Below are the code and all the weights of a small trained network. Each question names an input and a class and asks about switching units off, where a switched-off unit gives its printed mean instead of its output.

import numpy as np


def w(rows, s, z=0):
    codes = np.array(rows[::2]) - 128.0
    scale = np.full(codes.shape[1], s)
    scale[-1] = z or s
    return codes * scale


def norm(h):
    return h / np.sqrt((h * h).mean(-1, keepdims=True) + 1e-5)


def f(y):
    return np.maximum(y, 0)


def log_softmax(a):
    a = a - a.max(-1, keepdims=True)
    return a - np.log(np.exp(a).sum(-1, keepdims=True))


def net(x, mask):
    res = np.array(x, float).reshape(1, 3) / 4 @ E
    u = 0
    for l in range(2):
        y = f(norm(res) @ A[l][:, :-1].T + A[l][:, -1])
        res = res + np.where(mask[u : u + 3], y, B[l][:, -1]) @ B[l][:, :-1]
        u += 3
    return log_softmax(norm(res)[-1] @ U[:, :-1].T + U[:, -1])


A, B = {}, {}
E = w([
[164,186,109,40,46,57,76,139],'x0',
[104,254,115,196,131,215,157,204],'x1',
[117,173,148,109,77,236,129,114],'x2',
],0.0085)
A[0] = w([
[93,197,116,143,255,70,146,189,3],'L0N0',
[146,73,141,187,243,79,191,155,101],'L0N1',
[98,207,86,167,150,127,139,192,12],'L0N2',
],0.0071,0.0056)
B[0] = w([
[247,129,58,126,32,103,96,72,180],'L0N0',
[35,121,134,145,152,148,217,110,253],'L0N1',
[178,170,116,112,99,81,169,212,183],'L0N2',
],0.013,0.0058)
A[1] = w([
[188,254,81,138,84,149,154,151,149],'L1N0',
[102,230,150,199,93,154,198,248,2],'L1N1',
[213,204,105,195,116,164,103,243,72],'L1N2',
],0.008,0.0077)
B[1] = w([
[116,92,85,173,98,191,193,120,254],'L1N0',
[143,208,249,5,153,81,60,154,202],'L1N1',
[130,175,178,107,169,59,63,200,206],'L1N2',
],0.012,0.0089)
U = w([
[64,42,115,244,225,170,223,77,212],'0',
[132,129,124,160,157,136,61,113,1],'1',
[165,245,162,112,117,132,151,250,163],'2',
[164,112,94,116,11,217,170,53,229],'3',
[75,46,133,122,175,27,122,129,96],'4',
[216,71,134,7,106,89,4,63,110],'5',
[30,197,187,134,178,220,76,125,100],'6',
[192,170,30,199,69,69,88,167,61],'7',
],0.014,0.006)

Each question gives the input, the list of numbers given to net, and the class t.
The units are the neurons (one row each of A and B). Each row of codes is followed by its name. A weight is (code - 128) times the scale printed after its matrix; where a second scale follows, it is the last column's (A, B and U).
mask holds one flag per neuron, layer by layer. A switched-off neuron (its flag False) gives its mean, the last column of its row in B, instead of its output. The means were averaged over made-up inputs and are rounded, as every weight is.
A unit's drop is (log p(t) with every unit on - log p(t) with that unit switched off) / (log p(t) with every unit on - log p(t) with every unit switched off).
The circuit of an input: a set's keep is (log p(t) with only the set's units on - log p(t) with every unit switched off) / (log p(t) with every unit on - log p(t) with every unit switched off). Starting from all 6 units, units are removed one at a time, each time the one whose removal leaves the highest keep (on an exact tie, the one counted first), for as long as the keep stays at least 0.8.
circuit, biggest first: the units of the circuit, biggest drop first
top k neurons: the k neurons with the biggest drops, biggest first
k most important neurons of layer l: the k neurons of layer l with the biggest drops, biggest first
drop when u is switched off: that unit's drop, to one decimal
input [-1,2,-6], class 0: top neuron	L0N1
input [8,-3,5], class 3: 2 most important neurons of layer 1	L1N1, L1N2
input [4,7,-7], class 7: top 3 neurons	L0N0, L0N1, L1N0
input [-5,5,-5], class 2: top 3 neurons	L0N2, L1N1, L0N0
input [3,4,-6], class 7: top 2 neurons	L0N0, L1N1
input [6,2,-3], class 7: 2 most important neurons of layer 0	L0N1, L0N2
input [-2,-3,-8], class 0: 2 most important neurons of layer 1	L1N1, L1N2
input [7,1,4], class 3: 2 most important neurons of layer 1	L1N0, L1N1
input [2,-2,-2], class 5: top 4 neurons	L0N1, L1N0, L1N2, L0N2
input [-7,3,1], class 6: top 3 neurons	L1N0, L1N1, L0N0
input [4,2,-4], class 7: circuit, biggest first	L1N1, L0N1
input [-1,-2,2], class 3: top 3 neurons	L1N2, L1N1, L0N1
input [1,5,-8], class 7: 2 most important neurons of layer 0	L0N0, L0N2
input [5,1,5], class 3: top 3 neurons	L0N2, L1N0, L1N1
input [3,5,-5], class 7: circuit, biggest first	L0N0
input [1,2,-7], class 3: top 3 neurons	L0N0, L1N2, L0N1
input [2,0,-5], class 0: top 2 neurons	L1N1, L1N2
input [1,2,-4], class 7: top 2 neurons	L0N0, L0N2
input [-1,5,-7], class 3: top 2 neurons	L0N0, L1N0
input [5,-4,7], class 3: circuit, biggest first	L1N1
input [-2,-4,-2], class 0: 2 most important neurons of layer 1	L1N1, L1N2
input [5,-1,8], class 3: drop when L0N2 is switched off	0.0
input [-1,0,-1], class 0: drop when L0N1 is switched off	0.2
input [1,4,-6], class 7: drop when L0N0 is switched off	1.6
